Here is a tiny trained network, its code and every weight. The questions are about switching its units off for an input and a class, where a switched-off unit gives its printed mean instead of its output.

import numpy as np


def w(rows, s, z=0):
    codes = np.array(rows[::2]) - 128.0
    scale = np.full(codes.shape[1], s)
    scale[-1] = z or s
    return codes * scale


def norm(h):
    return h / np.sqrt((h * h).mean(-1, keepdims=True) + 1e-5)


def f(y):
    return np.maximum(y, 0)


def log_softmax(a):
    a = a - a.max(-1, keepdims=True)
    return a - np.log(np.exp(a).sum(-1, keepdims=True))


def net(x, mask):
    res = np.array(x, float).reshape(1, 5) / 4 @ E
    u = 0
    for l in range(4):
        y = f(norm(res) @ A[l][:, :-1].T + A[l][:, -1])
        res = res + np.where(mask[u : u + 4], y, B[l][:, -1]) @ B[l][:, :-1]
        u += 4
    return log_softmax(norm(res)[-1] @ U[:, :-1].T + U[:, -1])


A, B = {}, {}
E = w([
[131,124,126,129,127,122,132],'x0',
[123,128,131,123,127,134,129],'x1',
[53,59,162,253,118,149,105],'x2',
[129,186,91,246,177,166,179],'x3',
[214,97,137,149,53,224,114],'x4',
],0.0056)
A[0] = w([
[117,90,137,204,194,150,147,43],'L0N0',
[103,194,112,172,168,129,152,129],'L0N1',
[1,38,112,156,159,51,85,2],'L0N2',
[68,118,147,76,122,94,132,69],'L0N3',
],0.005,0.0046)
B[0] = w([
[92,165,67,116,76,136,68,192],'L0N0',
[119,103,105,55,158,138,193,244],'L0N1',
[157,207,255,157,102,69,109,253],'L0N2',
[180,181,146,119,149,70,100,188],'L0N3',
],0.0068,0.0025)
A[1] = w([
[55,5,222,139,88,103,52,97],'L1N0',
[112,3,155,166,111,177,57,3],'L1N1',
[54,99,173,237,105,131,182,47],'L1N2',
[177,86,168,34,72,65,108,104],'L1N3',
],0.0057,0.0026)
B[1] = w([
[197,133,168,160,127,50,251,241],'L1N0',
[92,56,72,120,71,93,211,186],'L1N1',
[94,117,110,45,123,141,2,202],'L1N2',
[79,109,88,192,152,179,31,255],'L1N3',
],0.0065,0.0047)
A[2] = w([
[126,47,95,144,44,198,73,99],'L2N0',
[36,139,87,83,120,93,76,6],'L2N1',
[218,154,195,115,41,149,197,138],'L2N2',
[20,140,151,255,90,139,133,84],'L2N3',
],0.0049,0.0027)
B[2] = w([
[165,141,56,42,97,196,180,253],'L2N0',
[120,146,73,243,135,100,105,186],'L2N1',
[71,80,176,255,170,90,131,215],'L2N2',
[181,125,104,14,154,162,59,227],'L2N3',
],0.0073,0.0032)
A[3] = w([
[191,213,131,189,168,147,230,114],'L3N0',
[205,108,98,164,132,248,126,99],'L3N1',
[76,131,78,80,226,74,100,111],'L3N2',
[63,147,100,109,144,72,2,4],'L3N3',
],0.0061,0.0034)
B[3] = w([
[97,121,219,120,105,53,144,200],'L3N0',
[130,180,204,95,144,100,52,242],'L3N1',
[116,90,75,134,122,195,190,253],'L3N2',
[131,155,79,254,180,134,89,226],'L3N3',
],0.0084,0.0046)
U = w([
[100,139,34,176,176,137,97,173],'0',
[130,155,228,147,134,73,103,226],'1',
[157,131,116,68,88,198,57,147],'2',
[140,39,125,148,63,118,190,48],'3',
[92,137,112,81,147,124,254,8],'4',
],0.017,0.0014)

Each question gives the input, the list of numbers given to net, and the class t.
The units are the neurons (one row each of A and B). Each row of codes is followed by its name. A weight is (code - 128) times the scale printed after its matrix; where a second scale follows, it is the last column's (A, B and U).
mask holds one flag per neuron, layer by layer. A switched-off neuron (its flag False) gives its mean, the last column of its row in B, instead of its output. The means were averaged over made-up inputs and are rounded, as every weight is.
A unit's drop is (log p(t) with every unit on - log p(t) with that unit switched off) / (log p(t) with every unit on - log p(t) with every unit switched off).
The circuit of an input: a set's keep is (log p(t) with only the set's units on - log p(t) with every unit switched off) / (log p(t) with every unit on - log p(t) with every unit switched off). Starting from the 12 units with the biggest drops (on a tie, the unit counted first), units are removed one at a time, each time the one whose removal leaves the highest keep (on an exact tie, the one counted first), for as long as the keep stays at least 0.8.
units of the circuit, in order: the units of the circuit, biggest drop first
k most important neurons: the k neurons with the biggest drops, biggest first
k most important neurons of layer l: the k neurons of layer l with the biggest drops, biggest first
drop of u: that unit's drop, to one decimal
input [-5,-4,2,-5,1], class 3: units of the circuit, in order : (L3N1)
input [-2,1,4,-5,2], class 3: 2 most important neurons : (L1N0; L1N1)
input [-7,1,0,5,8], class 1: 3 most important neurons : (L1N3; L3N1; L2N2)
input [-7,4,-1,2,7], class 1: 4 most important neurons : (L1N3; L3N1; L2N2; L1N2)
input [-3,-3,8,8,1], class 2: 2 most important neurons : (L2N3; L2N0)
input [-5,4,-7,-2,0], class 0: units of the circuit, in order : (L1N3; L2N0; L3N3)
input [-4,8,5,-7,2], class 3: 3 most important neurons : (L1N0; L1N1; L3N1)
input [3,1,5,-8,3], class 3: 2 most important neurons : (L1N0; L1N1)
input [-3,6,6,1,2], class 2: 2 most important neurons of layer 2 : (L2N3; L2N0)
input [-5,3,0,7,4], class 1: 4 most important neurons : (L1N3; L3N1; L3N0; L0N1)
input [0,-6,-7,-7,0], class 0: 2 most important neurons : (L1N3; L3N3)
input [7,-3,1,7,5], class 2: 2 most important neurons : (L1N0; L1N2)
input [7,3,1,5,4], class 2: drop of L1N0 : 1.1
input [6,-5,-5,8,-8], class 4: drop of L2N0 : 0.0
input [-2,-5,-4,5,1], class 1: units of the circuit, in order : (L3N0)
input [-5,4,-6,-5,0], class 0: drop of L2N1 : 0.1
